Below are the code and all the weights of a small trained network. Each question names an input and a target symbol and asks about switching units off, where a switched-off unit gives its printed mean instead of its output.

import numpy as np


def w(rows, s, z=0):
    codes = np.array(rows[::2]) - 128.0
    scale = np.full(codes.shape[1], s)
    scale[-1] = z or s
    return codes * scale


def f(y):
    return y / 2 * (1 + np.tanh(0.7978845608 * (y + 0.044715 * y**3)))


def softmax(a):
    e = np.exp(a - a.max(-1, keepdims=True))
    return e / e.sum(-1, keepdims=True)


def log_softmax(a):
    a = a - a.max(-1, keepdims=True)
    return a - np.log(np.exp(a).sum(-1, keepdims=True))


def net(x, mask):
    ids = ['βδζηξπφ'.index(c) for c in x.split()]
    T = len(ids)
    res = E[ids] + P[:T]
    u = 0
    for l in range(2):
        q, k, v = (res @ M[l].T for M in (Q, K, V))
        z = softmax(np.where(np.tri(T) > 0, q @ k.T / 3**0.5, -1e9)) @ v
        res = res + np.where(mask[u], z, O[l][:, -1]) @ O[l][:, :-1]
        u += 1
        y = f(res @ A[l][:, :-1].T + A[l][:, -1])
        res = res + np.where(mask[u : u + 8], y, B[l][:, -1]) @ B[l][:, :-1]
        u += 8
    return log_softmax(res[-1] @ U[:, :-1].T + U[:, -1])


Q, K, V, O, A, B = {}, {}, {}, {}, {}, {}
E = w([
[171,110,120,108,146],'β',
[88,194,117,161,2],'δ',
[163,111,86,154,61],'ζ',
[229,153,178,140,111],'η',
[80,46,119,77,151],'ξ',
[97,58,71,62,175],'π',
[103,180,148,81,142],'φ',
],0.018)
P = w([
[203,153,87,168,196],'0',
[87,244,164,173,63],'1',
[65,62,109,29,115],'2',
[134,144,148,88,138],'3',
[124,84,117,67,178],'4',
[151,59,90,33,193],'5',
[185,219,120,166,123],'6',
[155,117,170,99,253],'7',
],0.0063)
Q[0] = w([
[78,144,152,121,246],'0.h0',
[134,106,156,208,103],'0.h0',
[58,133,80,251,2],'0.h0',
],0.013)
K[0] = w([
[66,189,103,150,133],'0.h0',
[97,178,155,148,62],'0.h0',
[116,122,72,76,5],'0.h0',
],0.014)
V[0] = w([
[196,249,153,129,147],'0.h0',
[106,214,49,219,253],'0.h0',
[63,152,195,80,141],'0.h0',
],0.0068)
O[0] = w([
[59,52,87,119,144,175],'0.h0',
[120,98,7,65,68,3],'0.h0',
[69,146,160,164,3,110],'0.h0',
],0.0063,0.0012)
A[0] = w([
[50,144,236,167,111,2],'0.n0',
[65,76,173,66,81,176],'0.n1',
[71,118,65,83,99,174],'0.n2',
[120,172,138,143,215,105],'0.n3',
[173,190,179,153,92,183],'0.n4',
[115,71,125,254,165,37],'0.n5',
[155,41,237,106,161,232],'0.n6',
[114,219,192,38,208,72],'0.n7',
],0.008,0.0026)
B[0] = w([
[181,66,94,119,189,148],'0.n0',
[190,143,150,162,180,228],'0.n1',
[119,170,167,149,157,224],'0.n2',
[139,123,68,99,114,134],'0.n3',
[63,112,103,55,171,201],'0.n4',
[92,71,85,113,106,100],'0.n5',
[150,237,81,207,75,253],'0.n6',
[63,2,82,115,58,225],'0.n7',
],0.0095,0.0037)
Q[1] = w([
[152,16,197,180,101],'1.h0',
[182,144,221,62,185],'1.h0',
[84,79,140,254,181],'1.h0',
],0.0093)
K[1] = w([
[64,207,244,149,163],'1.h0',
[75,83,70,181,129],'1.h0',
[123,181,107,50,87],'1.h0',
],0.011)
V[1] = w([
[97,241,169,248,222],'1.h0',
[41,153,94,20,223],'1.h0',
[127,82,83,236,241],'1.h0',
],0.011)
O[1] = w([
[43,156,31,158,220,116],'1.h0',
[149,144,49,59,40,252],'1.h0',
[130,15,97,247,25,172],'1.h0',
],0.011,0.003)
A[1] = w([
[211,217,184,112,100,121],'1.n0',
[211,131,106,243,175,72],'1.n1',
[107,124,165,171,59,172],'1.n2',
[166,83,70,142,36,123],'1.n3',
[20,118,221,108,63,94],'1.n4',
[254,158,118,94,168,148],'1.n5',
[225,108,143,55,85,113],'1.n6',
[194,110,199,95,160,1],'1.n7',
],0.0077,0.0039)
B[1] = w([
[104,64,139,64,118,177],'1.n0',
[70,105,206,133,125,193],'1.n1',
[219,111,107,39,242,167],'1.n2',
[186,164,125,133,132,254],'1.n3',
[102,59,239,153,165,157],'1.n4',
[2,66,169,79,151,189],'1.n5',
[38,207,185,174,124,234],'1.n6',
[174,204,200,154,19,113],'1.n7',
],0.0073,0.006)
U = w([
[134,115,128,79,108,123],'β',
[19,147,142,117,200,135],'δ',
[102,79,200,78,203,97],'ζ',
[2,67,92,163,77,46],'η',
[21,80,142,46,131,252],'ξ',
[72,193,149,57,92,28],'π',
[107,164,63,32,172,196],'φ',
],0.0065,0.0026)

Each question gives the input, a string of symbols that net reads in full, and the target symbol t.
The units are the heads (3 rows each of Q, K, V and O) and the neurons (one row each of A and B). Each row of codes is followed by its name. A weight is (code - 128) times the scale printed after its matrix; where a second scale follows, it is the last column's (O, A, B and U).
mask holds one flag per unit, layer by layer, with each layer's heads first. A switched-off unit (its flag False) gives its mean, the last column of its rows in O or B, instead of its output. The means were averaged over made-up inputs and are rounded, as every weight is.
A unit's drop is (log p(t) with every unit on - log p(t) with that unit switched off) / (log p(t) with every unit on - log p(t) with every unit switched off).
The circuit of an input: a set's keep is (log p(t) with only the set's units on - log p(t) with every unit switched off) / (log p(t) with every unit on - log p(t) with every unit switched off). Starting from the 12 units with the biggest drops (on a tie, the unit counted first), units are removed one at a time, each time the one whose removal leaves the highest keep (on an exact tie, the one counted first), for as long as the keep stays at least 0.8.
circuit, biggest first: the units of the circuit, biggest drop first
most important unit: the unit with the biggest drop
k most important neurons: the k neurons with the biggest drops, biggest first
top k neurons in layer l: the k neurons of layer l with the biggest drops, biggest first
input π φ ζ π, target π: 2 most important neurons => 1.n6, 0.n6
input ξ η β φ φ ζ β, target ξ: most important unit => 1.n5
input ξ φ φ π, target π: circuit, biggest first => 1.h0, 0.n7, 1.n6
input φ β φ π β ξ, target φ: circuit, biggest first => 0.h0, 1.h0, 0.n2, 0.n7
input ξ π η π ξ φ φ, target ξ: 3 most important neurons => 0.n7, 0.n6, 0.n4
input π φ β π φ ζ, target π: circuit, biggest first => 1.h0, 1.n6, 0.h0, 0.n7
input π δ φ φ δ φ β, target π: circuit, biggest first => 1.h0, 1.n6, 0.n7
input π π φ ζ φ ξ, target π: circuit, biggest first => 1.h0, 1.n6, 0.h0, 0.n6
input π η φ φ η, target π: 3 most important neurons => 1.n6, 0.n7, 1.n7
input π δ ζ φ π β φ β, target π: circuit, biggest first => 1.h0, 1.n6, 0.n6
input φ ξ π, target φ: circuit, biggest first => 0.h0, 1.h0, 0.n2, 0.n7
input π φ ξ φ ζ, target π: circuit, biggest first => 1.h0, 1.n6, 0.n7
input η π ξ, target η: 2 most important neurons => 0.n7, 0.n6
input ξ δ π ξ π π φ, target ξ: most important unit => 0.h0
input η ξ π η η, target η: circuit, biggest first => 1.h0, 0.h0, 0.n6
input φ φ δ δ, target φ: top 2 neurons in layer 0 => 0.n0, 0.n2
input φ ζ β δ δ π δ, target φ: 3 most important neurons => 0.n7, 0.n2, 0.n0
input ξ ξ ζ η, target δ: top 2 neurons in layer 0 => 0.n6, 0.n7
input β β φ ξ φ ξ δ, target β: circuit, biggest first => 1.h0, 0.h0, 1.n2
input φ φ ξ φ π δ ξ, target φ: 2 most important neurons => 0.n2, 0.n1
